Each row comes from the steps of one walk. Every step used is in the known rows, and no mark comes twice. Write the walk behind each row, first mark first.
Known rows:
gatun/mesi/lilid/tosu/vapasir/bokesa/ririvu/mupi/gubu: [-196  -92  256  -48 -324  259   28 -260   74  -96    9 -190  135  260
  -60   99  263  201 -123  -78 -290  -58   76 -232 -194 -122 -154  -38
 -310   94  230 -306  128 -125   64 -242  -81 -126 -171  525  205 -229
  -19 -191  435   46   49    3   10 -159 -243  259 -199 -152 -200  -68
 -168 -297  128   69  -88  218]
gatun/sefam/napidud/kulok/safid/vapasir/bokesa/ririvu: [-447    3   90   -7 -151   49 -132  -60  187 -138  190 -390   56  -12
  333  179 -320   92  -39  220  -65  -65 -136  -63  -42    0  -80   80
   99    2  -25 -421  403  -92  176   22 -138  -40   -4  253   57 -175
  242 -144 -160  -72 -142 -260 -361  106 -100  220   21 -183    2 -415
 -163 -363   77   31    0   65]
napidud/kulok/mesi/zotis/safid: [-120    2 -198 -120  -93  178 -205   18  -66 -171  -13  -17 -306  -14
   65    5 -382 -100  270   94   17  -76 -321  136 -210  192  -28  288
  201   31 -138  -81   68  207  -61  -35    7  292   24 -163 -234  -68
   32  -85 -102 -240   27  -24  -72 -185  -41 -199   99   53   37  112
  152 -102  -60  -11 -148 -153]
safid/vapasir/bokesa/ririvu/mupi/gubu/sefam/kulok/mesi/zotis: [-228  -92 -102   78 -293  196 -267 -194   82  146  -13 -160   34  -17
  203 -109  -23  -54  182  148 -195 -140   16  163  -59   19 -179   51
  235  -22 -136 -229  288  -16  138  -88 -179   62   87  244 -141  -46
   76 -250   91 -211 -194 -238 -328  -99  -13  144  -38  -44  -32  -51
   58 -222  125   60  -78  -66]
napidud/gatun/mesi/zotis/safid/ririvu/mupi: [-292  -73   67   14 -329   29 -105  -61  232 -101  -10  137  -43  -21
   87    9 -202   40  101  147 -202  -58 -199  -52 -395   29  -18  -23
 -163   64 -160  -57  -20  214 -175 -161  -24   56 -111  212  -35 -343
  108 -248  127  101 -136  318   33 -215 -167   12 -110    9  -87  145
   49   22  165  -38 -273 -190]
tosu/mesi/zotis/kulok/safid/vapasir/bokesa/mupi/ririvu: [-301  -28  -32    0 -387   83  -47  -19 -115  -37  252 -175  -79  151
   62  -49 -208  -43 -119  184 -301  231 -127  -40 -293  -51 -178  123
    5  156   72 -229  272   92  -19 -152 -199  -42  384  415 -113 -269
  227 -312  303  112  -37  178  -74 -149 -158  159 -323 -176  -77 -164
 -126 -220  116  -85 -156   37]
mesi/lilid/mupi/gubu/vapasir: [-223   94  -23   -3 -226  122  -26   44  -42   18  104 -102  -27  414
  -90  -66  133  112  -76   26 -221   79  138 -263 -121 -133   55   52
   44    2    0 -276  235 -114  168 -185  -27 -130    1  318   83 -339
  -65  -64  210   32  144  -22   87  -43 -220  186 -181  -84 -110  -44
  -77 -308 -153  199 -152  190]
zotis/kulok/mesi/lilid/mupi/gubu/vapasir/tosu: [-248  161  -96  -48 -121   82  -62   -9 -203  -59  116 -105 -290  473
  -25   50  -39  -16  -41  -16 -351   84  -44   50   17   -9  143  -67
  159  244   49 -132  289  -70    8   38 -271  -47  135  332 -119 -147
   80 -142  232  -34   26 -136  133  -82 -167  449 -145 -176  104   50
  -65 -244 -133  187 -150  256]
sefam/kulok/safid/ririvu/mupi/gubu/vapasir/tosu/mesi/zotis: [ -74  -17  -36  166 -200  297  -36  -20    2  136  243 -247 -171   85
   49 -146  -97  -34   45   79 -225 -188 -242  144 -123  -30   93   -9
   64  204 -162 -112  119   29  -44 -287 -238   96  282  168 -376 -104
  -62 -231  127 -216  -10   75 -104 -369   66  212 -114  -89 -178  137
   21 -104  129  -20 -262  -59]
vapasir/tosu/mesi/zotis/safid/gubu: [-276  -47   26  -93 -213  199  -23  -77 -115 -123   55  -73 -255  284
   58  -17 -187 -115  160  130 -316  153 -185   35 -267  -87  199  -38
  151  -23  -42  -48   96  167   29 -185 -200  346  189  173 -247   -8
  222 -256  197 -163   50  101   14 -249  -47    4 -155 -177   18  -31
  174 -236  149  -92 -195   54]
sefam/napidud/gatun/vapasir/tosu: [-306  217   25  -12   34   84   54 -178  132 -108  240 -134 -140   82
   85  176 -174  187 -149  122  -73 -132 -169   71  214  -17  315 -236
   62  -38  -93  -59   62   52  -49  235  -33 -191  -91  280 -190  -46
    4  -61 -154   76   53 -238 -202  -16 -371  339  111  -82  358   27
 -173 -108 -101    2 -133  -66]
gatun/mesi/lilid/tosu: [  -5   33  -38 -218   25  444   75 -208   23  -14  -22 -100  121  222
 -164  208  -84   93   15 -145  -23 -114 -210    9   -5   54  272   45
 -243   35   59  -44  122   13 -224  249   42  -82  -24  309  -33   17
 -153 -190  135   65  517  -28  125 -157 -331   86   76   -4  257  261
 -116 -290 -101  142    3   11]
napidud/sefam/kulok/safid/zotis/mupi/bokesa/ririvu: [-419 -154 -233   16 -241   89 -505 -109   68 -178  131  191 -197  179
  232  -87 -148 -131   98  222 -200  109   54  -40  -67   59 -287  303
  197   -7   61 -342  379  -90  191  -69  -39  186  -11  124  347 -495
  137 -173   13  148 -178 -128 -154  -63   60  119   34  -34  -73  -31
  132 -171   95  197   23  -58]
lilid/bokesa/ririvu/mupi/gubu/vapasir: [-404  -70  201  119 -398   84  -50  -34  144  -38   83 -261    1  400
  -40 -174  243  108 -149  139 -288  193  267 -357 -205 -133 -128    5
    7   50  -16 -359  301 -139  227 -344  -97 -213  -21  372  209 -498
  -44   -8  265   84 -157   22   30  -66 -215  343 -384  -88 -327  -53
  -74 -294   86   51 -261  208]
lilid/mupi/gubu/sefam/kulok: [-196  -98  -69  173  -80  230 -506  -85  218  175   47   55  232   28
  -59 -128  136  -59  147  198 -112 -207  130   48   -6 -162  138 -125
  366 -411   15 -485  257  -72  510  102  148  -26  -25  155  137 -258
   -1  -76  -31  -78   81 -352 -233  -39  191    8   46  255 -159 -157
  175 -231    0  428   22  -44]
kulok/mesi/napidud/gatun/vapasir/tosu/ririvu/mupi/gubu: [-341   97  166 -127 -128   88  -94 -173  143 -170   53  -52  -68   95
  -24   34   82  160 -225  218 -257  -51   49 -118 -115   86 -140 -119
  -74    9   76  -48  172    7   52 -149   -3  -47 -175  276   48 -155
  -76 -236  143   47  -81   85   -1 -135 -191  136  -63   -8   48    7
  -80  -57   25  -84 -106  -20]
zotis/kulok/safid/ririvu/mupi: [-280  -36  -56  106 -214  -25 -307   99  164 -144   66  121  -51    3
  101  -71 -179 -189   65  176 -358  -26  -84  -15 -442   79 -217  -39
   46  123  -55 -106  145  159  -37 -116 -130  131  155  123   96 -363
  138 -276  108  102 -114  274   74 -167   95  150 -145   42 -197  -27
  190   12  278   94 -143  -70]
zotis/safid/kulok/mesi: [-195  113 -282  -15 -161  -14 -202   -2  -29 -178  -82  -25 -256  166
   90  -29 -217 -439  257  153 -127  -48 -199  200 -270  257 -141   67
  361    7   32  -47  111  151  135  205 -203  230  206  -65  -94 -108
   30  -25  -32   15  -97 -106   73  -64  -31   28  -38   62  168  140
  246 -115  109   17 -101   33]
safid/kulok/mesi/zotis/mupi/ririvu: [-352  -47 -176 -148 -292   63 -233   68  -69 -117  134  203 -237   94
  -21  -16 -314 -203  100   47 -239  131 -131   77 -286   85 -154  236
  180   16   98   53  186  125  -41   18 -174  117  246  199   65 -284
  153 -196  212  137  130   95  164 -129 -182   81 -133  163  155   55
  149   45  -12  -43  -51  -80]
napidud/sefam/kulok/mesi/lilid/bokesa/ririvu: [-252  -95 -142 -115  -41  270 -195  -63   30  -40   44 -109   44  110
  197  185   26  122  -36  110   86    8  -85   77  180  168  -48  333
  -23  -52   30 -412  365 -172   16  -66   71  -30  -31  254  103 -102
   78 -151  -16   39  258 -265  -72  -31 -188   35   52 -121   29    3
   24 -317  -57  183  -20  -66]
gubu/mupi/bokesa/ririvu: [-538 -254   16   69 -425   92 -304 -197  120  -79  132  -52    3  280
  172  -32   79   28  -32  203 -272  217  216 -146  -16 -182 -245  152
  -48    7  179 -390  388 -134  193  -60  -66  -46   -5  406  251 -420
  100 -216  229  221 -241 -113  -93   -3 -122  242 -220 -182 -109  -44
 -170 -200  136  169  -63   53]
gatun/mesi/napidud/sefam/kulok/safid/vapasir/tosu/ririvu/mupi: [-273  131   33  -41   69   86  -90 -161  240 -105  -39  -50  209  -92
  130  111 -107   92 -172  178 -222 -178 -282   29 -138  211   27 -123
  -89  -32  -52 -149  273  110   13 -101 -116   11  -39  158  -95  -19
 -113 -403  -56  -29 -114   87   34 -138  -56  105  -21 -103  -97   98
  -41  -14  203  -81  -78 -137]
sefam/kulok/mesi/napidud/gatun/vapasir/tosu/ririvu/mupi/gubu: [-309  101  122  -52  -57  140 -200 -167  190 -131   17  -80  -45   56
  -35   12   69   92 -164  206 -214 -183  -19  -47  -76  107 -104 -127
   18  -67   72 -117  174  -15  168 -124   30  -89 -192  226   54 -157
 -104 -216   85  -24  -52  -27  -75 -115 -106  113    1   52  -34   22
  -43  -38   12  -16  -69 -114]
tosu/vapasir/mesi/lilid/bokesa/ririvu/mupi/gubu/sefam/kulok: [-152 -100   17  244 -182  334 -195 -287  168  158   -8 -252  263  161
   87  -17  395   62   78   50  -59 -235   42   32   31 -150   26 -158
   93 -343   91 -489  207  -96  347 -175   49  -52   24  431   45 -258
    2  -25  123  -32  -47 -391 -209  -44   56  174 -177  -37 -215  -38
  116 -256  221  320  -69   59]
bokesa/ririvu/mupi/gubu/vapasir/mesi/lilid: [-312   72   -3  128 -221  197  189 -314  -23   62  -55 -299  -38  338
  198  135  152  183  -30  -18 -197  -19    0   18   85  -72   14 -127
  -96  -34  -19 -143  218   35  -84 -249 -110  -96   19  522  -62 -271
   42 -105  227  115 -109 -124 -101 -145 -247  329 -283 -372  133  101
 -112 -223  123   59 -200  122]
kulok/mesi/napidud/sefam/gubu: [-169   75 -187  -45  280  216 -410   -2   44  -77   -2   34  128  -87
    9  107  -95  -46   23  153   33 -130 -202  -51  -83  257  -20  135
  343 -186 -181 -250  235  -26  109    9  306  125  -22  -79  200   75
  -81 -278 -266   31  290 -255  -42   54 -134 -126  355  114  351  -65
  -27 -395 -205   80  156  -77]
safid/zotis/kulok/mesi/napidud/gatun/sefam/gubu: [-254   60 -204  -17  128   59 -304  -39  189  -28  127  -64  -56   -1
   24  120 -338 -153  146  227  187 -160 -330 -103 -219  151   79   79
  324 -184 -350  -89   59    8  146  105  285  196  -68  -26  133 -139
    5 -135 -201  -15  131 -349 -277  159 -137  -32  344  184  405  -29
   27 -355 -301  114  128  -99]
ririvu/mupi/gubu/sefam/kulok/mesi: [-143   31 -178  239  -57  113 -488 -132  204  115  -91   13  107  -16
   71 -167  119 -240  187  236 -190 -227  119  150  -62   79 -180  -66
  522 -171 -109 -174  221   58  357   84   27  -21   54   31   58 -197
 -108 -104  -27  -20 -115 -289 -156  -83  151  161   84  151   73   47
  214 -147  108  189    7  -59]
mupi/gubu/bokesa/ririvu: [-542 -235   88   61 -359  170 -192  -88   55  -52   50 -271   16  270
   74  -23   59   33  -54  213 -243  140  185 -148  -13  -93 -217   91
   34   58   66 -456  439 -221  293 -177 -140  -88  -80  266  300 -416
  137  -20  160   78 -140 -213  -97  -53 -129  284 -118 -136  -95 -202
 -134 -242  102  102  -89  210]
mesi/lilid/bokesa/mupi: [-247 -102 -154 -115 -143  156  -34 -129    5    3  132 -152  142  291
  144   74  102  256 -149  119  -28  194  -30   15   35   15   43  207
 -277  -84    6 -322  291    2 -131 -334   36 -125   62  684   -5 -183
   46 -303  127  224  134 -119  -25  -59 -356   91 -218 -196 -116   -2
   20 -397   20  189  -67   34]
ririvu/mupi/gubu/sefam/kulok/mesi/lilid/tosu: [ -37  -95  -86  -81  -36  420 -368 -209  112   34  -59    8  204  200
 -137   28  142  -85  207  -26 -224 -175   47   74  -34  105   29   72
   43   -5   80 -216  282  -59    2   59   -4  -32   88  232   92  -96
 -150 -267  157   -8  346 -208   54 -141  -73  146   16   80  158  231
  127 -266   21  269   29   26]
bokesa/ririvu/mupi/gubu/vapasir/tosu/mesi/napidud/kulok/safid: [-261  -34   71   20  -35  281 -186  -25   92 -129  240 -324 -203   13
  218  -56 -165   57  -54  168 -161 -150 -117   47 -103  189 -175   62
   85  209  -62 -294  290   14   72 -216  -25  188   84   47 -163 -268
   -1  -77 -218 -103 -249   -1 -159 -268  128  179  -11  -87  -71 -122
  -20 -220   44  -46 -109   87]
tosu/vapasir/mesi/napidud/gatun/sefam/gubu/bokesa: [-203   11  -73  110   -3  181   45 -144   88   19  107 -510  208  162
   74  139   73   67  -15  105  156 -162 -336 -163 -193  -67   19  -22
   54 -141 -212 -250  204  -95  205 -212  147    4  -74  240   56 -145
  -84  -29 -143   28   16 -402 -124  179 -328  166  107 -183  228  -60
 -257 -358 -100   26  142  210]
zotis/mupi/gubu/sefam/napidud: [-333  144  -38  112 -105   88 -413  -21  146   90   13  104  210  148
  -42  -98   43  -73   84  194  -91 -176   95  -62   -2 -107  -21 -163
  485 -364   36 -141  214  -40  355  109   85  -65   88  183  292 -353
   54  -16  -90  161  145 -280 -150   92   75  104   45  277  101 -116
  270 -119   38  368   92   -5]
vapasir/mesi/napidud/kulok/safid/mupi/bokesa: [-211   -6 -235   13 -173  266 -305 -184  -37 -231   22  -82 -212  149
  191    1  -44 -123  177  107 -109   57 -141   62 -214  -46 -284  -14
   65  -26  102  -27  245  122   51   48   57  304   44  322   -3 -306
   35 -146   -7  169 -267   81  -30 -115  144   24 -178  -92  -56   26
   34 -253   78  125  125   33]
bokesa/mupi/gubu/ririvu: [-470 -166   82  236 -266   11 -382 -139  132   11  202  -48  105  194
   74 -130   46   85  -48  255 -453  145  291 -105   37  -29  -89   69
  141   73  125 -530  380 -140  265 -226  -64 -172   69  288  342 -374
  195 -286  175  186 -197   -1  -79  -91  -68  279 -146    3   29 -290
 -178 -218   91  154 -151  -23]
vapasir/mesi/napidud/sefam/gubu: [-196   45  -97   30  255  271 -244 -138   49  -28   15  -63  159  -78
   38  157  -40   75  -10  117   64 -142 -260    8  -15  133  115  -47
  237 -315 -134 -283  227   -9   80   -8  319  107  -29   64  150   51
  -25 -256 -257   50  204 -280 -133   10 -130 -104  233   32  326  -82
  -74 -385 -117   77  116  -73]
vapasir/tosu/ririvu/mupi/bokesa: [-374  -61   92   13 -298    2 -200 -164  163 -200  -42  -68   43  316
  -19  -25  157   12 -127  190 -309  169  103 -142 -198 -142 -158  -96
 -237   57  161 -117  227   82   45 -212 -126  -34  -21  442   81 -235
 -121 -338  303  157 -126  111  139 -140 -112  186 -397 -157 -299  161
  -84  -99  241   49  -23  151]
safid/kulok/mesi/zotis/mupi/gubu/bokesa: [-311  -35 -266    3 -332  113 -196   -1 -154  -44  -51  -81 -202  363
   31 -142   17 -284  174   23 -223   12  -58  117 -219   58 -317  107
  239  100  -19  -13  283  -43  181 -179 -289  101   71  214  135 -333
   37  -28  142   68 -110 -225   25  -52 -133  257  -89   46  -20    9
  185 -167   44  143   71  208]
kulok/safid/zotis/mupi/ririvu: [-405    3 -211  -45 -204   -6 -306   39   35 -126  252  245 -194  140
   37  -74 -306 -143   15  170 -311  202  -49 -131 -309   38 -224  283
  211   56   79  -75  282  124   13 -139 -155  118  204  127  274 -552
  147 -162  181  243    6  192  209 -125  -61  168 -118   78   44  -67
  198    0   81   -2 -126  -50]
gatun/sefam/napidud/kulok/mesi/zotis: [ -56    0 -167   -9   83  262 -136   15  124   10  101 -101  -76 -277
  150   90 -395   29  220  108  244 -302 -306  296   70  181   57  152
  224  -99 -293   71   10   53  -12  125  152  115   32  -71 -264   49
 -106 -113 -273 -252  184 -343 -401 -137  -33  -99  350  198  267   68
   65  -96 -238   -9   97 -274]
tosu/mesi/zotis/safid/vapasir/bokesa: [-100  192  -52  -73 -341   72  196  -60 -147  -85   28 -384  -61  287
   42   80  -82  -70  -59  113  -76   23 -339  -91 -304 -128  -16  -41
   17   37   37 -113  160  156  -48  -88 -292  125  161  348 -308   75
  114 -144  191 -110  -53  101  -70  -93 -234   82 -345 -360 -119  -83
  -88 -382  282  -88 -122  191]
napidud/kulok/safid/zotis/mupi: [-226   30 -407   11  -29  -22 -304   16   40 -129  231  191 -263   66
  225  -98 -349 -168  167  138  -83  -34 -213  100 -209  209 -197  220
  240   20  -90   72  200  186  -70 -123 -120  342   63   19  103 -407
   54 -106 -167   41 -175    2  -41 -168   41  131   29   76   47  -50
  398  -85  157   51  -18  -41]
kulok/safid/vapasir/bokesa/ririvu/mupi/gubu: [-456  -67  166   14 -402   12 -205 -142  125 -152   72 -132   12  182
  105  -54   84   36 -118  163 -472   82  220 -238 -245  -79 -386   20
   35   95   27 -412  326  -42  197 -324 -193  -37  -43  357  236 -365
  141 -257  241   95 -307   24  -77  -77  -47  272 -240 -168 -289 -286
    7 -293  215   50 -163  151]
gubu/bokesa/mupi/ririvu: [-517 -226   22   91 -319   98 -228  -59   93  -49  143 -106  128  191
   20  -44  -34   54 -102  256 -357  310  141 -119 -146  -84 -141  127
  -28   37   79 -397  408  -24  162 -249  -96 -269  145  432  240 -519
  113 -214  262  301  -67  -33   60  -87 -258  275 -248  -96  -30 -121
 -192 -153   66  -14 -118   80]
mupi/gubu/vapasir/bokesa: [-246  147   24  132 -227   80    9  -77  -65   21   71 -436  -37  348
   76    5  137   74 -103  100 -204   75   62 -155 -208 -207  -15 -146
  159   31   59 -222  289  -21  162 -215 -161 -105   -8  404   83 -200
   72  -41  203  -44  -92   -6 -101   -5 -199  313 -294 -174 -124 -269
 -236 -453   74   22  -23  311]
lilid/tosu/vapasir/bokesa/ririvu: [-195 -185  146  -65 -269  200   17 -129    3 -114  265 -420  168  154
   88  157   72  194 -132   95 -104   60  -44 -159 -146 -101  -40   87
 -243   84  345 -422  339 -208   22  -84 -143   35   34  398   98  -25
  132 -164  198 -140   76  -11  -33  -70 -258  204 -231 -282  -64 -210
 -290 -291  249  -96  -48  263]
zotis/safid/vapasir/tosu: [-356  125   15 -130 -198   33  -14  -92  -48 -286   80 -147 -156  337
  -49  157 -234  -94  -83  107 -388  131 -188  -87  -90  -25  198 -130
  125   92  -10 -245  256  117  -22  100 -374   39  148  281 -192  -37
  143 -207  116   42 -183  -79  172  -48 -199  351 -193 -281   74   19
  -38 -240  205  -13 -264  145]
sefam/gubu/bokesa/ririvu: [-559 -209  -14  121 -190   87 -284  -66  119   25   54 -346  119  242
  130  -36  -36   -6   20  193 -163  103   13 -170  -62  -20 -145  196
   44   67  -59 -491  492 -169  232 -219 -111 -103  -51  205  290 -303
   94 -119    1   36  -32 -289  -39   74 -246  265  -61 -170  -44 -190
 -161 -317   72  113  -93  206]
gubu/sefam/napidud/gatun/vapasir/mesi/lilid: [-154  316 -169   91   32  231  216 -366   43  145  -15 -183   34  120
  253  225   45  201   38   18  141 -271 -192  188  269  -41  248 -272
   49 -307 -131   53   13  162 -130  184  127 -103  -17  405 -248  -77
    2   14 -143  171  158 -313 -331   19 -331  148   58 -177  549  124
  -50 -176  -47  179  -52  -81]

Which walk is each row?
[-399  -57  -41 -124 -161  204 -328  -27   45  -30   53  -79   -9  266
  182   32   31   98   36   92   21    4   41   14  124  106 -182  271
   81  -43  128 -295  416 -160   75  -77   10  -41  -11  377  221 -323
  173  -50  -35  120  166 -292  -50   48 -122  141  -41   38    8 -141
  205 -314  -29  335    3   87]	zotis/mupi/gubu/sefam/napidud/kulok/mesi/lilid/bokesa/ririvu
[-502  -21   99  103 -257   31 -218 -191  204   46  235  -83  175   53
  167    6  -30  229 -109  308 -226  154  149  -99  -57 -150   20  -64
   55 -146   91 -357  302   30  138  -56   44 -348   61  533  166 -436
  213 -186   98  293  -25  -68 -247   60 -344  232 -167  -14  181 -273
 -243 -211  -15   35 -102  -22]	gubu/sefam/napidud/gatun/vapasir/bokesa/mupi/ririvu
[-532 -252  146   84 -228   55  -94 -279  351   21   47 -287  226   36
  259  102   38  215  -38  266  -55  -44 -100  -76 -121  -46 -132  -27
 -166 -112 -157 -337  344  -58  102 -308   83  -45 -196  406  146 -350
   75 -185  -37  117 -299 -242 -288  -16 -283  238 -125 -253   80  -19
 -177 -176  100  -23  -29   68]	vapasir/mesi/napidud/gatun/sefam/gubu/bokesa/ririvu/mupi
[-270  143  101  113 -358   85   49 -105  -26   23  -48 -314 -155  330
  113  -68  -10   72    9   36 -312   44 -107 -146 -439 -193    7 -110
   13  169   15 -163  210   87   30 -301 -283  -88  -60  427    2 -301
  155 -108  341  -71 -188  235  -29  -88 -217  270 -302 -148 -288 -164
 -219 -346  118   24 -210  184]	gatun/mesi/zotis/safid/ririvu/mupi/gubu/vapasir/bokesa
[-207   93 -176   38  -62  268 -126 -194   26   -1  184 -218  -85   -4
  196   87  -53   84   64  175   69 -208 -232   68  -57  103  -66  -97
  228 -174 -127  -92  186   -7   53  -20  267  188  -49  171  -38 -293
   73  -55 -260   60 -208   11 -194  -31   10  -23   15  -47  284   35
  -22 -146 -101  -43   20 -173]	sefam/kulok/safid/mupi/gubu/vapasir/mesi/napidud/gatun
[-105  -25  -33   21 -328  238  118   23 -236   41  184 -236 -288  379
 -139 -108  -30  -52  -64   51  -31  103 -226  102 -102  -67  132  -94
    9   86  -21  -27   58  -33  -23  -38 -119   78  286  360 -304 -136
   67  -60  279 -126   73  -38 -188 -250  -97  183 -313  -26 -168  134
   44 -232    3  107 -150  100]	lilid/bokesa/mupi/gubu/vapasir/tosu/mesi/zotis/kulok
[-265 -193  163  174 -297  112 -265 -172   47  -42  306 -238  223  280
    2  -83  201  150  -81  130 -452  119  208 -181  -94  -68  -85   84
  -63  204  363 -595  408 -262  194 -279 -148 -166  133  404  331 -241
  160 -329  298   59  -77   61   29  -74 -167  333 -256 -107  -50 -318
 -316 -306  180   79  -99  161]	lilid/tosu/vapasir/bokesa/mupi/gubu/ririvu
[   6   36 -286  162   79  299   19 -146   72  -76  251 -238 -160 -100
  307  -17 -204  -60  147  153  144 -251 -330  201  -97  245 -146  -24
   99  -25  -32  -88   53   70    4  -63   12  416  180  -48 -181 -235
  -69   45 -284 -121 -293 -113 -228 -250  187   18   90  -37  102  -20
  183 -126  189 -127  -49  -48]	tosu/vapasir/mesi/napidud/kulok/safid/zotis
[-308  -83   44  162 -282  116 -168 -122   30   84  197 -185  111  381
   45  -91  226  126 -132  172 -274  126  145 -102   86  -36  -77  156
  -61  134  176 -470  335 -155  128 -346  -70 -186  155  462  171 -291
  114 -248  271  235   33   32   10 -145 -161  251 -281 -136  -56 -159
 -132 -340   93  219 -157   70]	tosu/mesi/lilid/bokesa/mupi/gubu/ririvu
[-422 -120  103   70 -265   21 -413 -169  337 -128   26  -31  121  220
   37  -24   85   16   -3  224 -171   31   93 -290 -241 -125 -185   46
  -46  -28  -57 -334  175  -13  207 -196  226  -34 -135  352  287 -368
  -12 -281   89  294 -139  -40 -125   70 -181  109 -114  -14    0   26
 -225 -275  -77  193  137    4]	mesi/napidud/gatun/sefam/gubu/ririvu/mupi/bokesa
[ -90  292 -200  -60   71  248  -92  -39   60 -133  -17  -69   37  -58
   71   58 -262 -166  -66   95  -69 -248 -291  -37 -118  223  -43   -9
  354 -127 -248 -209  164   76  186  274   46   60   81  -45 -102  -51
  -61 -136 -268   66  -19 -106  -98   36   -4    1  304    3  141  -11
   18 -265  -30   54   24 -205]	gatun/mesi/napidud/sefam/kulok/safid/vapasir
[-478  -86   44   87  -93  235 -143 -216   69  -51   97 -124   84  119
   77   -2   -9  161 -151  212 -269  204  -29  -83  -79  -16  -28   27
   19 -113   61 -417  434  -35  162 -154   45 -295   72  432  211 -398
   96 -203  115  310  -28 -167  -95  -14 -381  235  -49 -118  199 -152
 -332 -260  -57  -11  -86   -2]	gatun/vapasir/mesi/napidud/sefam/gubu/bokesa/mupi/ririvu
[-292  250 -118   76  -98   62 -202 -162  191  -23  203   70  -52  -18
  134  -57  -50   59   76  193  -85 -141   29 -159  -51  -35    9 -102
  288 -201 -204  -59   50   68  179  174  144  -69 -128  102   51 -353
   -6   32 -194  153   12  -97 -289  120 -190  118  172  150  278 -125
   46 -148 -149  167 -131 -151]	kulok/safid/mupi/gubu/sefam/napidud/gatun/vapasir
[-352  -86   25  112  -39  173 -477   -7  289  -39  166 -102   70  -85
  258 -146  -70   60  130  180  -68 -171   65   37  -54  147 -284  171
  207  -16 -108 -452  316  -34  234 -200  123   26   29   -4  160 -446
   40  -74 -346   10  -84 -217 -209  -30  201   34   73  207 -239 -265
  278 -224  -11  267  -56  -34]	lilid/bokesa/ririvu/mupi/gubu/sefam/napidud/kulok/safid
[-364   48 -148   27 -120  161 -156  -27   12 -117  224   -4 -291  139
  142  -72 -323  -71   32  139 -174   91 -187    2 -249  114 -167  114
  216   28  111  -23  329  119   -9  -83 -100  134  224  162  111 -574
  143  -17    9  165 -180  142   75 -168  -33  208 -158   27  147  -46
   85  -27   75 -100  -98  -33]	gubu/vapasir/mesi/napidud/kulok/safid/zotis/mupi/ririvu
[-394  -66  -55 -163 -464   74 -124 -100 -123 -180  227  -98 -295  388
  131  -81 -163  -66 -113  132 -313  220  -40 -107  -97  -77 -238  248
  -18  251   69 -162  370  -25  -58  -62 -306  165  196  394  -88 -226
  156 -262  193  122 -175   60   33 -127 -150  284 -221 -323  -45   52
  -30 -201  176   39 -134  152]	kulok/safid/vapasir/tosu/mesi/zotis/mupi/bokesa/ririvu
[-210  -56 -347  -75 -183   64 -346  -84   51 -114   88  138 -141  -86
  123  145 -339 -117  414  174  -27  -27 -403   22 -300   28   85  243
  215 -143 -219  -20  109  154   19  -34    6  343  -91   41  -93 -187
  109 -209   46 -155  -64   15 -115  -50  -32 -111   21    4   87  129
  159  -85  -63   41 -112 -264]	napidud/gatun/sefam/kulok/mesi/zotis/safid/mupi
[-276  -59 -149  134 -150  201 -208 -231  -32  168   64   -8  -64   51
  309 -154  -82 -142  324  174 -279   69   77  232 -195  -88   97 -231
  451 -226 -222  -60  220  192  135   71  -50  422  307  107 -160 -139
  310 -186  -63  -99 -152  -82 -274  -80  199   51  -26   60  259 -197
  290 -238  137  153  -51   51]	vapasir/mesi/zotis/kulok/safid/gubu/sefam
[-242 -127  -21   34 -379  135 -396   -2  113 -299 -117   94 -251  195
   42 -141  -84 -209  211  130 -269   60   -6  -15 -388   11 -332   90
  -40  184   28  -86   94  152  -13 -124  -61  112   22  221   21 -378
    4 -227  196  112 -197  144   54 -203   21   38 -188   18 -259  165
   79 -124  157   94  -61  -23]	napidud/kulok/mesi/zotis/safid/ririvu/mupi/bokesa
[-474 -144   54  -33 -318   43 -111 -222  125  -17  186 -175  -19  365
  192   71   21  251  -30  138  -74  173   63 -231   -2 -205   18  211
 -184  -15  -27 -451  370 -185   91 -114  124 -110 -136  506  145 -378
  109 -216  100  161   -7 -218 -136  111 -355  167 -121 -303   88  -34
 -288 -383 -217  218  -89  155]	napidud/gatun/sefam/gubu/vapasir/mesi/lilid/mupi/bokesa/ririvu
[-175 -138   37  154 -162  188 -307 -161  -10  -80  229 -257  113  241
  114   -6  133  108   48   35 -366   -6  116   -9   11  135 -161  180
  -55  324  309 -488  376 -213   69 -261 -129 -132  110  348  219 -173
  122 -323  185   16  -36  -58    5  -99 -161  330 -128 -118  108 -273
 -272 -354   89   85  -33  145]	napidud/kulok/mesi/lilid/tosu/vapasir/bokesa/mupi/gubu/ririvu
[-167 -145   61  -50 -271  100  -28 -192  103  -89   75 -241  213  152
  172  133  183  152  -46   45 -218  -20  -33  -72 -196   37 -243  127
 -342  194  228 -242  275  -63 -137 -283 -187   -2    6  470   39  -71
    0 -304  286  -38   -4   29   31 -156 -307  281 -303 -367  -71   45
 -129 -182  306  -83  -69  215]	kulok/mesi/lilid/tosu/vapasir/bokesa/ririvu/mupi
[-468 -107  128  134 -265   32 -348 -143  361   67  140   37  288  -56
  132   17   85  157   63  317   -4 -170  196  -84   93   -7 -114 -145
  173 -247 -152 -279  112  -98  197  -27  286  -99 -124  178  252 -446
   85  -85 -220  199  -83 -229 -333   42  -63   55    5  143  227  -54
  109  -67  -10  123  -32  -97]	bokesa/ririvu/mupi/gubu/sefam/napidud/gatun
[-154  -43 -406  -24 -119  142 -426  -48  -66 -139  -18  253 -119  -83
  102   84 -234 -179  420  126 -129    5 -359   99 -252  117    6  228
  274 -120  -95  -66  180  136   22  -37  -62  363    1  -42  -34 -127
   83 -241   69 -155  -23   51  -16 -144   55 -128  -11    7    6  133
  225  -81   57   61 -117 -245]	napidud/sefam/kulok/mesi/zotis/safid/mupi
[  37   -5  -86 -105    7  458 -308 -159  -27   12   59 -293  197   97
    4  -14  148  -18  -14  173  -32 -231 -101   87 -147  102  -92  -22
  199 -158  304 -311  358 -168  249   78   95  116  147  333   18   33
  -12 -156    7 -108   71 -190 -129  -35   16   19   84   31  124  -48
  -87 -324   63  109  230   58]	lilid/tosu/vapasir/bokesa/mupi/gubu/sefam/kulok/mesi/napidud
